In the rows, 128 means zero.
Each row has a class, written after it, and each block has its own classes.
[150 160 133 108 126 142 111  76  90 105 151  87 147 117 122 104 156 109
 178 144 110 144 128 168 116 133 140 108  66 117 133 102 143 177 105 123] -> K_221
[121 120 211  92 213 148 130 113 152 173 171 133 138 145 111  93 130 112
 130 131  85 113  67 100 103  98  63 122 113 130 114 141 146 157 134 157] -> K_43
[111 161 169 115 162 132 121 133 121 113 107 111 160 167  98 111 181 118
 110 117 151 120 127 138 132 143 111  81  65 126 132 126 173 187 119 151] -> K_606
[ 87 164 167 106 162 118 107 106 142 146 158 131 135 100 111 131 156 101
 143 139 142 186  73 100 120 118 105 103 149 132 144 106 165 108 118 157] -> K_574
[ 91 149 116 166 117 112 130 121 139 129  95 135 158 132  90 138 123 136
 138 134 185 198 126 141 125 115 106  90  75 123 117 128 118 127 143 161] -> K_606
[ 78  91 116 120 117 115 114 153  92 121  85 169 103 144 151 157 164 113
  67 107 179 142 113 118  84 145  84  95 114 139 106 133 191 146 125 150] -> K_221
[134 150 145 135 153 128 124 117 172 114 166 121 149  82  99 128 117 118
 149  92 129 131 135 136 133 146 143 141 155 136 151 120 114 163 106 131] -> K_472
[107 119  99 170 125 101 150 146 139 131  57 143 195 165 130 132 158  84
 107  81 107 105 136 205  99 142  74  78  78 150 117 117 102 195  86 141] -> K_221
[115 131 155  87 190 140 148 133 106 120 111  80  74 116 135 142  95 124
 190 143 135 148 112 127 104 107 111  85 158 134 156  76 122 176  58  96] -> K_483
[123 129 111 119 106 124 139 137 135 117 116 123 165  92  99 139 117 128
 145 118 127 141 113 178 139 132 129  78 159 136 110  87 153 147 129 128] -> K_483
[129 112  78 143 164 127 138 127 140 124 124  99 122 104  81 106 148 123
 108 146  92 158 124 131 178 148 160  94  84 143 131 186 226 139 122 134] -> K_545
[160 162 115 125 125 124 126 136 128 129  91 135 110 187 129 159 166 113
  64 131 137 110 146 134 133 148 142 124 150 126  87 141 139 122  83 139] -> K_221
[173 146 134 121  94  78 146 107 168 125  85 142 145 148 106  82 142 120
  99 148 149 126 177 202 148 167 152 124 165 124 160  86  49 147 104 113] -> K_472
[102 127 133 195 151 123 135 119 129 119 136 148 163 181 103 126  94 109
 145 150 142 105 127 151 101 151 106 117 125  90 121 125 136 108 120 155] -> K_483
[129 130 105 177 174 129 143 113 121 147 136 164 126 138 111 160 148 116
  99 147 103 130 119 121 104 164 112 121 128 148 200 103 136 127  98 143] -> K_574
[117 130 121 134 123 134 161  89  95  56 125  99 141 101  93 151 195 123
 128  96  96 173  95 158 151 159 131 126 114 135 178  83 198 175 135 145] -> K_472
[130 126 107 114 181 139 142 116 113 154 144 146  98 151  72 163 109 128
 108 154 126 100 130 176 149 151 129 115 103 119 116 168 148 191  93 128] -> K_483
[132 169 182  39 167 100 121 106 116 127 155 119 172 121  71 171 173 129
 146 162  74 129 106 130 144 130  88  91 138 143 152  63 139 145 127 190] -> K_574
[161 140  92 122 153 126  87 160 112 138 122 103 128 100 151 127 106 110
  62 110 129 135 150 105 125 129 172 172 120 111 105 132 171 115 144 121] -> K_545
[111 160 163 110 121 173 144 123 106 116 200 119 125 122 146 144 114 125
 156 144  96 109  38 174 159 116 149  93 127 128 166 124 142 147 122  78] -> K_483
[108 148 134 107 147 164 144  96 156 129 153 133 110 127 116  90 128 134
  54 129  81 142 125  94 125  95  85 165  95 159  83 107 114 143 134 150] -> K_661
[105 107  96 167 104  95 123 103 116 122 145 139 188 168 136 145 131 142
 195 163 155 137 188 148 118 141  96 107  83 116 124  67 129  82 166 146] -> K_930
[110 127 134 110 120  96 138  53  97  92 163 152 113 171  82 114 196 133
  98 194 167 149 120 127 160 171 143 127 129 144 159 146 194  95  98 109] -> K_483
[139 174 116  93 159 111 128 158 125 150 106  82 142 144 103 139 162 101
 153 121  86 135 129 139 156 110 116 138 115 119  93 135 112 160  88  74] -> K_221
[101 120 114 136 145 122 124 160 104 123 136 126 175 161 108  97 153 134
  85 135 123 136 113 124 144 130 125 109 131 113  77 107 252 124 138 118] -> K_321
[102 143 111 176 155 140 107 122 140 146 118 141 188 135  88 145 142 110
 129 137 106 144 120 119 100 152  72  96  68 135 102 124 203  84 135 159] -> K_661
[115  99 109 137  98  97 113 104 119  91 123 146 151 125  90 142 216 111
 142 140 150 116 187 122 142 181 103  74 136 132 122 150 218 108 179 160] -> K_545
[ 99 111 106 140 105 132 128 105 139 141 101 172  99 166 146 116 183 116
 137 141 173 133 157 152 113 115 122  72 128 161  99 134 152 145  93 125] -> K_661
[122 110  71 108 108 100 111 131 119 168  97 157 128  99 120 133 125 110
  99 132 127 135 167 178 113 161 119 155 105 146 132 124 124 134  86  91] -> K_661
[136 127  85 164 160 104 128 111 116 148 129 128 184 138  99 140 123 131
 139 139 140 140 183 154 146 162 118  99  66 114 136 109 168 119 182 182] -> K_930
[ 99  98  96  90 113  78 142 135 122 138 107 158  84 143  89 163 179 100
  93 124 111 117 134 160 139 121  87 136 146 126 148 136  65 194  93  82] -> K_321
[146 137 138 140 163  80 108 115 111 102 110 152 195 145  70 128 127 152
 125 159 131 134 174  92 107 140 118 103  68 162 165 106 140 126 126 192] -> K_472
[125 134 114 126 122 136 123 157  77 136 100 126 103 103 125 144  82 134
 138 151 126 144 136 126 128 105 126 130 108 116 114 181 133 143 116 119] -> K_545
[ 80 137 117 139 182 116 127  89 103 119 133  96 174 126  93 135 198  87
 146 124 122 154 147 129 121 144  66  60  94 125 104 138 238 139 119 157] -> K_606
[100 125 162 106 118 162 109  90 150 150 189 114  83  97 135 139 107 129
 117 134  90 134 107  88 121 130 120 148 130 114 143 104 137  83  95 230] -> K_606
[131 142 170  79 190 133 135  97 132 120 204 124 145  98  96 119 109 107
  93 150  57 108  87 109 121 113  73 130 129 125 109 171 130 129 155 124] -> K_43
[136 143 100 142 124 110 120  91 123 121 130 109 171 100 155 113 128  91
 150 128 134 133 156 160 123 120 114 109  82 121 128 178  97 116 153  71] -> K_930
[ 98 122 176 122 120 148 134 108 134 153 145 142 179 151 144 102 162 113
  96 118  90 130  56 154 129 101  69 101 102 122  86 130 184 127 163 174] -> K_930
[118 155 100 157 143  86 146  89 108 106 159 134 177 152  73 118 159 122
  85 156  87 149 152 131 151 160 127 100 104 150 159  74 163 115  99 234] -> K_221
[122 113 111  90 113  95 116 105 141 185 151 175 121 145 112 155 173 129
 150 145 132 123 168 149 139  90 113 128 133 151 104 149  82 156 113 115] -> K_606
[156 143 104 143 163 123 125 101  97 105  87 101 169 161 114 163 137 117
  81 187 123 145  79 169 102 165 136  98  64  99 149 148 158  95  83 121] -> K_574
[133 162 104 159 181 147 158 158 128 132 111  94 128 146 103 118 101 149
 115 169 127 138 128 120 140 111 142  68  94 113 160  80  80 161  86 168] -> K_574
[ 65 146  99 125 152  96 122  88 117  91 139 134 135  90 146 158  74 112
 142 154 161 168 165 120 111 149 116  96  97 162 122 161 168  79 100 135] -> K_574
[ 94  90 133  91 106 114 117  82 158 181 200 191 109 103 132 103 117 131
 123 151 118 112 173 100 100 110  60 152 175 168 103  62  79 115 136 125] -> K_483
[100 109 120 119 131 111 144 118 137 146 110 102 133 125 121 143 146 117
 202 147  98 146 129 139 132 122  66  71 112 137 150  98 116 122 115  79] -> K_321
[123 147 109 101 100 123 110  99 112 122 130  93 161 102 119  75 194 122
 112 132 178 148 154 114 153 143 123 103  62 128  96 167 150 131 138  94] -> K_221
[115 142  98  87 172 115 129 126 110 152 118 120 107  97 117 161 128  83
 108 113 100 111 160 195 132 171 104 102  87 137 178 101 117 191 107 133] -> K_661
[115 167 204 157 115 165 151  93 171 149 205 166 134 137 134  61 121 131
  71 150 138 122  85  70 128 116  91 143 196 142 113 151 102  63 102 139] -> K_43
[ 76 164 175  96 155 140 144 145 153  95  98 112 140 111  88 137 153 111
 124  96 104 170  48 142 126 117  83 100  96 145 140  84 139 203 119 147] -> K_574
[128 137 156  87 151 124 116 168 158 104 114  91  83 167 100 115 168 111
 152 153 128 117 116 151 139 137 133 100 110 110 151  85 107 205  99  69] -> K_545
[153 140 176  78 126 133 100 129 120 182 151 131 158 113  82 109 188 104
 162 144  49 111  61 126 142 104 106 117 107 128 145 151 143 139 111 119] -> K_43
[120 145 110 160 119 121 101 122 124 170 198 170 165 113 134 101 122 111
 107 140 150 106 139 135 122 143 139 115 119 136 135 164 120 119  98 132] -> K_221
[143 120 114 174 141 119 137 144 115 138  92 147 151 130 107 122 111 144
 148 133  99 138 149 102 125 148 135 108 129 161 171 121 191 105 118 132] -> K_321
[133 122  97  67  58  99 113 130 131 145  69 148 143 110 113 142 174 110
 124 151 109 117 122 208 162 165 145 112  98 142 115 193 144 129  87  57] -> K_574
[125  89 121 121 109  72 136  62 150  95  73 141 164 161 109 149 152 139
 144 142 137 141 198 159 109 172 116  95 102 174 129 112 166 101  89 208] -> K_606
[105 130 117 147 161  77 142 133 112 159 101 154 147 175  97 114 171  93
 121 161 114 137 135 159 140 147 116  92 158 121 157 130 174 102  93 171] -> K_661
[157 107 103 101 131 110 116 101 125 130 136 120 118 139 147 126 174  99
  44 162 156  97 138 166 133 171 140 115 135 114 126 188 140 120  94  73] -> K_545
[114 118  90 153 135  70 145 135 114 106 117 108 233 158  87 153 180 147
 124 114 166 137 168 143 162 164 124 112 116 133 143  87 164 116  96 184] -> K_930
[145 122 132 107 126 144 136 138 133 113  95 130 144 103  83 146 191 119
 106 106  58 118 106 112 137 112  85 112 155 131  76 171 183 151 159 117] -> K_472
[151 134 128 154 176 116 171 132  94 138  83 160 158 147  90 133 126 134
  93 114  84 127 143 167 122 163  91 111 107 174 194  80 155 207 131 121] -> K_321
[146 142 124 141 146 145 134 110 170 144 142 119 127 136 136 148 131 110
  90 119  94 103 123 128 152 136 128 136 133 111 105 173 124  92 139 134] -> K_472
[ 77 128 204 103 149 112 166 134 128  82 131  81 143 132 148  95 122 107
 174 132  32 122  77 103 112  77  62 124 157 126 168  93  73 126  76 132] -> K_472
[ 80 151 125 161 103 127 130 113  90  86 138 111 129 106 108 145 169 109
 164 127 139 168 108 118 137 151 122  99 119 132 187 119 183 115  68 145] -> K_930
[126 143 140  82 121 104 125 107 111 101 164 131 171 110 138 115 163 134
 179 149 133 119 152 123 149 120 154 125 165 151 121 157 161 114 130  83] -> K_574
[123 164 168 102 105 143 102 107 110 158 159 130 145 163 129 154 113 132
 197 151 154 103 148 155 153 133 133 100  69 105 108 113 132 111 129 193] -> K_43
[117 127 184 171 174  89 159 102 116 107 141 157 183 162 118 142 122 107
 173 151 152 115 111 170  93 165  64  95 146 113 206 161  98 130 144 115] -> K_930
[137 174 135 136 132 152  88 140 116 157 154 122 114 107  80 132 156 107
 137 153 105  92 170  94 140 167 129  72 122 101 154 127 175 115 116 189] -> K_606
[117 150 136 123  93 132  89 208 113 132  95 147 124 135  57 103 140 123
 188 142 121 101 120 122 139 103 160  98 129 107 112 136 150 180  91 112] -> K_483
[123 160 167 143 138 138 139 134 157 160 133 139 122 120  79 100  85 131
 113 127  52 148  94  93 146  96 103 145 124 124 148 107  99 125 148 200] -> K_321
[ 99 124 125 153 150  96 156  94 141 145 147 178 171 150 139 188 138 119
 131 111  93 124 173 135 142 143  86  89 168 173 119 121 198  73 183 219] -> K_606
[115 161 159 109 121 155 111  53 141 154 231 178 122  78  74 114 153 121
 124 123 109 123 165  92 132 109  73 159 152 145  81 150 132 163 150 185] -> K_930
[103 137 108 126 157 112 188 128 104 111 109 111 144  99  96 134 124 139
  80 106 108 158 150 155 165 164  90 130 119 153 168  77 137 178 114 136] -> K_472
[123 105 132 168 166 130 153  80  94  94 137 124 160 138 122 103  74 153
 163 155 107 141 156 138 109 144 128 140  73 127 145 137 178 129 124 171] -> K_472

A new block, with new classes.
[140  68 139 146 153  89  87 169  65 134 132 149 151 152 124 129  80 156
 182 109 103 181 117 135 137 127 125 106 152 145 131 154 136 120  99  70] -> K_600
[127  82 113 162 173  97 106 162  93 143 170 113  90 147 194 137 128 123
 145 133 132 171 152  99 128 149 129  55 184 140  93 151 119  91 127 109] -> K_356
[209  99 124 135 158 165  55 124 126 132 105 142 130 159  81 120 138  87
 165 109 167 108 119 115 118 133  57  86  89 116 145 101 140  96 182 214] -> K_93
[203  98 110 155 143 158  65 195 157 108 107 139 155 170  95 128 119  69
 190 100 166 129 129 168 104 143 109  99  76 131 182 109 116 118 172 162] -> K_397
[125 102 130 134 158 107 104 182  46 158 155 141 144 141 130 120 113 144
 154 128 109 184 136 123 144 120 191 119 165 131 111 166 145 144 110  74] -> K_193
[100 127 154 139 171  59 105 164  46 149 138 140 121 152 131 108  67 140
 191 130  82 168 139 122 146 115 166 142 166 147  84 188 169 139  85 111] -> K_263
[165 154  89 113  78 191  92 159 171 127 118 143 139 165  78 144  96  71
 161 149 148 128 133 157 113  97 155 113  65 132 162 124 170 134 155 125] -> K_397
[135  90 168 146 173  83 117 158  50 149 141 148 131 163  92 106  86 125
 169  92  96 155 100  96 130 137 174 125 172 145 122 164 183 148 101 117] -> K_93
[158  50 100 129 241 120 103 180 126  97 150 135 146 141 201 142 150  92
 136  78 168 159 113 123 120 168 129  38 151 120 190 127  67  83 137 102] -> K_292
[183  82  84 146 122 117  80 158 113 147 109 153 147 153 141 142 136  75
 166  87 186 165 172 156 131 127 176  78  72 116 172 154 116 118 160 171] -> K_890
[169 145 128 141 122 123  86 121 143 155 152 146 116 173  84 111 108  85
 191 120 128 103 107 124  82 140 112 134 109 125 118 167 223  94 148 213] -> K_93
[115 109 132 132 184  80 143 164  50 162 141 142 110 166 140 103 100 120
 180 132  75 194 142  89 144  96 152  98 189 145  98 183 207 116 110 123] -> K_356
[111 100  93 144 188 107 140 135 135 112 175 124 111 154 196 157 113  86
 122 123 151 144 124 120  93 156 147  76 190 144 143 153 100 100 135  94] -> K_549
[182 126 100 156 103 146  70 145 170 115 109 137 131 170 115 111 141  57
 157 103 136 130 143 139 121 136  99 129  86 143 147 138 149 100 165 213] -> K_600
[156  61  91 126 162 109 102 102 144 116 164 120 115 137 182 154 135 116
 114  80 188 141 107 107 128 170 127  68 165 119 123 171  85  94 135 102] -> K_890
[155 120  98 135 114 106  84 102 126 133  92 146  88 192 116 101 121  25
 170 103 134 113 153 106 124 167 134 109 106 109 156 140 189 117 134 241] -> K_890
[125  85 127 142 209  98 104 179  62 122 124 130 138 177 123 113  83 128
 184 124 110 168 115 114 142 146 120  98 160 133 125 134 138 126 117  79] -> K_356
[135  81 111 157 203 150 142 213 120 122 176 122 147 134 208 153 174 113
 124 120 154 150 127 130 125 157 182  92 172 138 166  90  45 122 101  66] -> K_193
[186 162 145 159 133 167  15 126 154  99 111 135 117 150  75  86 121  92
 126 116 163  94 133 153 111 174 131 151  53 148 168  99 143 134 162 219] -> K_93
[148  76 114 155 159 101  66 114 151 102 173 119 132 161 180 129 141 134
 130 109 195 159 124 109 132 205  79  65 215 106 134 164  82 112 139  79] -> K_890
[155  78 150 118 184  69  76 143  59 129 140 162 102 139 143  98 102 147
 164 112  99 175 125  84 149 115 164  93 146 137  67 201 218 106  98 129] -> K_93
[161 155 108 132 154 160  60 121 157 123  99 120  99 168  96 109 123  54
 151 104 163 105 151 129 122 154 124 139  90 111 166 108 133 140 199 224] -> K_922
[180  87  94 143 111 124 111 171 124 127 100 149 148 179 109 143 117  63
 199 106 160 127 125 155 106 107 120 122  74 142 188 155 132 109 156 184] -> K_922
[128  68  95 135 164 125 105 144 111 103 154 107 102 155 150 146 112 124
 118 123 148 155 130 114 137 185 109  71 143 138 137 145  83 107 160  90] -> K_600
[152  45 107 138 176 149 111 183 101 107 159 108 121 164 147 140 145 124
 119 132 152 151 123 120 108 204 108  67 170 132 135 121  80 125 161  95] -> K_397
[196 121 113 136 129 128  86 157 151  83  87 146 151 148 114 107 153  50
 144  90 168 107 133 137 127 160  99 111  57 139 162 128 132 109 147 215] -> K_890
[173 140  73 127  91 172  65 142 133 113 110 131 157 159  80 142 106  75
 152 115 155 133 123 161 126 144  97 100  72 149 150 138 112 112 162 174] -> K_263
[172  61 131 154 177  94  49 124 162  71 162  99  77 140 188 110 146  87
 115  93 167 133 119  69 139 201  75  56 192 118 135 144 111  91 116 137] -> K_890
[184  92 100 141 140 140 100 156 139 111 133 154 147 167 110 147 117  71
 189 111 149 136 133 147 100 128 131  78  76 123 185 165 136 114 176 178] -> K_263
[202 106 121 148 146 148  40 120 163 122  89 151 123 146  80 131 112  90
 182  83 184 108 129 154 113 152 109  90  70 111 207 106 118 112 154 198] -> K_93
[162  44 150 143 194  83  90 159 121  86 164 105  98 131 193 135 152  88
 107 113 140 133 127  78 103 143 106  77 173 133 127 139 107 111 124 119] -> K_292
[157 148 114 114 148 120  75 130 124 103  94 149 178 145 114 127 135  64
 131  86 156 103 121 176 101 159  98 145  80 140 140 151 126 115 141 210] -> K_263
[184 133 105 144 128 113 102 155 121 115 109 161 130 169 118 108 133  49
 206  84 121 125 124 146 122 155 126  91  67 120 180 115 173  91 129 204] -> K_193
[152 119 156 118 219  77  37 124 114  90 119 131  98 142 141  42 109 121
 158  88  84 147 103  78 162 170  88 110 159 109 109 146 183  97 107 154] -> K_292
[167  96 122 156 143 143 129 140 159 111  95 141 152 165  95 177 115  63
 161  94 169 101 140 165  83 136 110 118  80 131 220  82  66 151 178 155] -> K_600
[122 111 188 123 181  79  87 126  63 123 118 169 167 144 137 130  94 174
 181 120 112 140  91 152 122 120 104 140 161 123  90 153 188 123  71  92] -> K_132
[119  93 118 165 192 109 119 169 109 121 152 135 129 144 203 132 132 163
 154 149 141 163 148 128 132 161 113  60 159 135 113 113  73  96 126  78] -> K_356
[133  92  85 116 161  90 113 148 108 135 155 132 150 146 191 157 129 115
 126 138 110 164 136 107  98 181  74  47 185 119  67 139 123  99 129 105] -> K_132
[170 114 124 156 158 152  83 176 144 113 104 133 112 159 113 119 141  54
 153 117 145 110 150 139 114 180 145 104  79 125 187 129 140 125 163 225] -> K_132
[176  55  97 136 169 100 106 133  94  89 171 108 135 190 196 146 150 127
 143 138 161 160 113 112 107 173  18  66 180 133 137  90  79 113 152  82] -> K_922
[156  93 134 161 170 109 100 123 131 137 186 129 106 152 197 139 141 107
 123 109 147 121 117 100  93 168 131  78 173 141 128 100 104 104 108 127] -> K_93
[175 112 101 141 124 135  88 169 150 138 121 151 117 168 122 118 121  29
 190 106 143  99 125 119 126 120 163 112  71 138 150 206 159  85 133 224] -> K_263
[150  76 124 138 197 132  73 160 122 101 152 122 141 169 201 123 154 114
 130 129 173 144 115 109 142 182  48  46 201 118 128  85  68  95 123  68] -> K_397
[117  94 157 167 164  53  97 151  51 144 155 153 135 177 153  98  74 146
 196 129  64 181 126 114 108 121 133 111 182 140 101 132 162 126 106  98] -> K_292
[143  91 165 127 207  84  52 128  49  94 115 148 108 161 117  75  81 147
 182 136  73 144  98 103 125 153  91 135 168 127  90 144 212 116  87 130] -> K_549
[127 115 123 120 194 128 118 116 135  94 140 128 101 119 194 140 138 138
  95 137 146 133 148 117 137 161  91  73 138 142 144  88  66 106 128 101] -> K_600
[109 120 158 136 168  83  63 142  77 136 142 159 130 135 151 124  66 135
 155 126 107 173 127 130 137 100 161 101 165 143 111 188 189 111  93 101] -> K_132
[204  70  99 151 145 125  73 159 130 109  99 135 123 184  95  80 127  32
 166  89 138 120 123  99 130 141  84  94  69 130 198 150 127  97 214 249] -> K_922
[140  44 123 159 193 124 104 143  91  83 160 124 127 173 209 137 160 141
 139 137 171 169 131 127 154 167  98  54 172 124 179 115  56 113 125  84] -> K_263
[107 101 149 142 194  70 105 180  81 130 157 149 130 136 175 109  76 160
 196 143  75 177 114 125 122  84 132 113 170 146 103 151 174  80  73  83] -> K_292
[138  88 132 142 175 106  77 126 134  98 159 112 101 151 202 128 130 120
 121 137 140 137 136  82 148 166  70  60 169 118 122  88  83 107 117  69] -> K_600
[125  73 136 103 182  56 104 142  65 110 108 151 120 133 148 107  92 140
 155 110  70 178 131  93 160 118 117  95 143 126  88 168 181 109  97 100] -> K_600
[136  70  82 155 199 120 114 147 114  95 173 128 112 172 211 130 134 129
 139 124 142 149 111 128 103 223 134  71 166 140 126 126  83  90 128  96] -> K_549
[168  84  94 146 200 114  93 159 111  94 160 100 130 179 159 136 123 112
 136 120 147 149 111 125 107 241  52  59 162 135 148 103  70 116 158 109] -> K_132
[150  66 124 139 160  92 100 108 137  70 168 122 114 156 215 124 168 114
 104 114 164 128 107  95 120 211  73  70 189 124 125 127 107  96  96 108] -> K_890
[167 116 102 154 136 124  96 152 133 124  82 145 110 154 127 115 135  52
 179 104 155 136 154 142 137 120 128 106 100 137 169 161 145  91 143 217] -> K_549
[191 104  65 138 126 159  94 180 152 117 107 136 138 166 106 155 119  61
 193 100 163 141 142 164 100 143 128  92  62 129 197 115 119 114 183 187] -> K_922
[159  85 117 164 192  80  99 148 121 135 190 120 136 163 223 118 141 108
 136 103 150 148 117 115 101 152 104  87 172 146 133 126  63  90 134 105] -> K_292
[179  99 102 151 167 121  67 157 106 123  89 143 115 187 119 124 109  47
 195 103 143 133 141 128 131 152  91  76  93 132 136 140 147  90 170 227] -> K_132
[165 124  84 122 116 130  97 111 155  81  81 164 124 170 116 142 104  52
 175 127 155 110 130 162  96 131 114 104  63 131 177 145 164 102 140 180] -> K_549
[154 109  67 138 136 143  91 158 170 106  99 127 130 174 152  98 145  59
 147 111 158 129 134 136 146 148 119 119  83 123 194 127 104  95 163 191] -> K_922
[188  96 131 117 204 143  58 138 120 117 102 176 124 181 110 100 122  65
 177  93 164  91 111 145  93 192 113  95  98 123 186 149 146 101 154 210] -> K_397
[176 151 118 125 117 141  65 113 165 127 109 120  56 143  77 114 118  52
 158  84 178  85 141 123 125 161 153 134  60 121 165 194 170 118 190 252] -> K_922
[160  94  95 121 200 111  99 111  89 111 151 131 136 172 190 129 126 122
 119 115 170 150 106 110 139 171  69  45 154 150 138 114  66  98 133  70] -> K_356
[155  93 119 142 225 112 110 171  95 138 168 114 112 149 179 127 146 134
 134 120 159 142 130 102 125 193 115  83 172 143 108 115  82 110 125 114] -> K_93
[132  63 176 139 179  70  64 161  66 109 108 154 136 148 145  75 105 129
 177  93  96 145  99  89 170 134 121 104 147 106 134 145 163 108  94 120] -> K_922
[148 141 113 156 107 108 127 145 114 162 112 140  85 154 112 110 112  38
 179  94 102 101 137 123 103 133 182 135  84 146 123 164 191  94 133 248] -> K_549
[171  84 104 139 197 143  89 138 109  96 182 130 128 157 159 122 136 112
 120 114 138 160 105 102 117 179  98  56 177 144 157 117  86 106 158 104] -> K_193
[131  50 116 151 167  90 113 132 138  80 179 115 120 164 203 141 122 140
 159 136 141 150  97 106 121 163  59  36 166 100 151 100  89  78 126  46] -> K_292
[116 109 144 125 178  82  98 159  53 119 150 158 139 139 149 109  83 154
 149 114  81 168 109 137 124 146 140 123 141 170 103 172 175  97  88 100] -> K_600
[129 128 125  99 175  92  82  81  81  98  97 146 125 149 121 114  71 157
 142  89 102 148  86 131 152 184 102 111 145 136  94 135 144 127  97 104] -> K_132
[158 120 115 156 127 159 119 162 113 160 117 144 146 171  98 174 104  60
 174 110 184 119 137 168 114  89 172 112  62 143 170 152 121 123 189 177] -> K_132
[180 120  92 114 150 149  86 166 120 153 130 141 143 165 123 100 153  69
 150 107 157 154 147 150 123 146 124  82  91 112 183 148 160 100 184 187] -> K_397
[140  59 104 159 178 132 105 170  96 133 169 121 120 166 188 126 154 137
 142 137 158 141 125 106 142 217 115  66 182 138 133 156  35 106 121 108] -> K_263
[122 128 154 110 161 102  85 128  68  99 100 147 121 138 112  96  84 148
 156 142  81 119  91 108 135 155 102 144 150 142  63 136 185 120  62 105] -> K_549
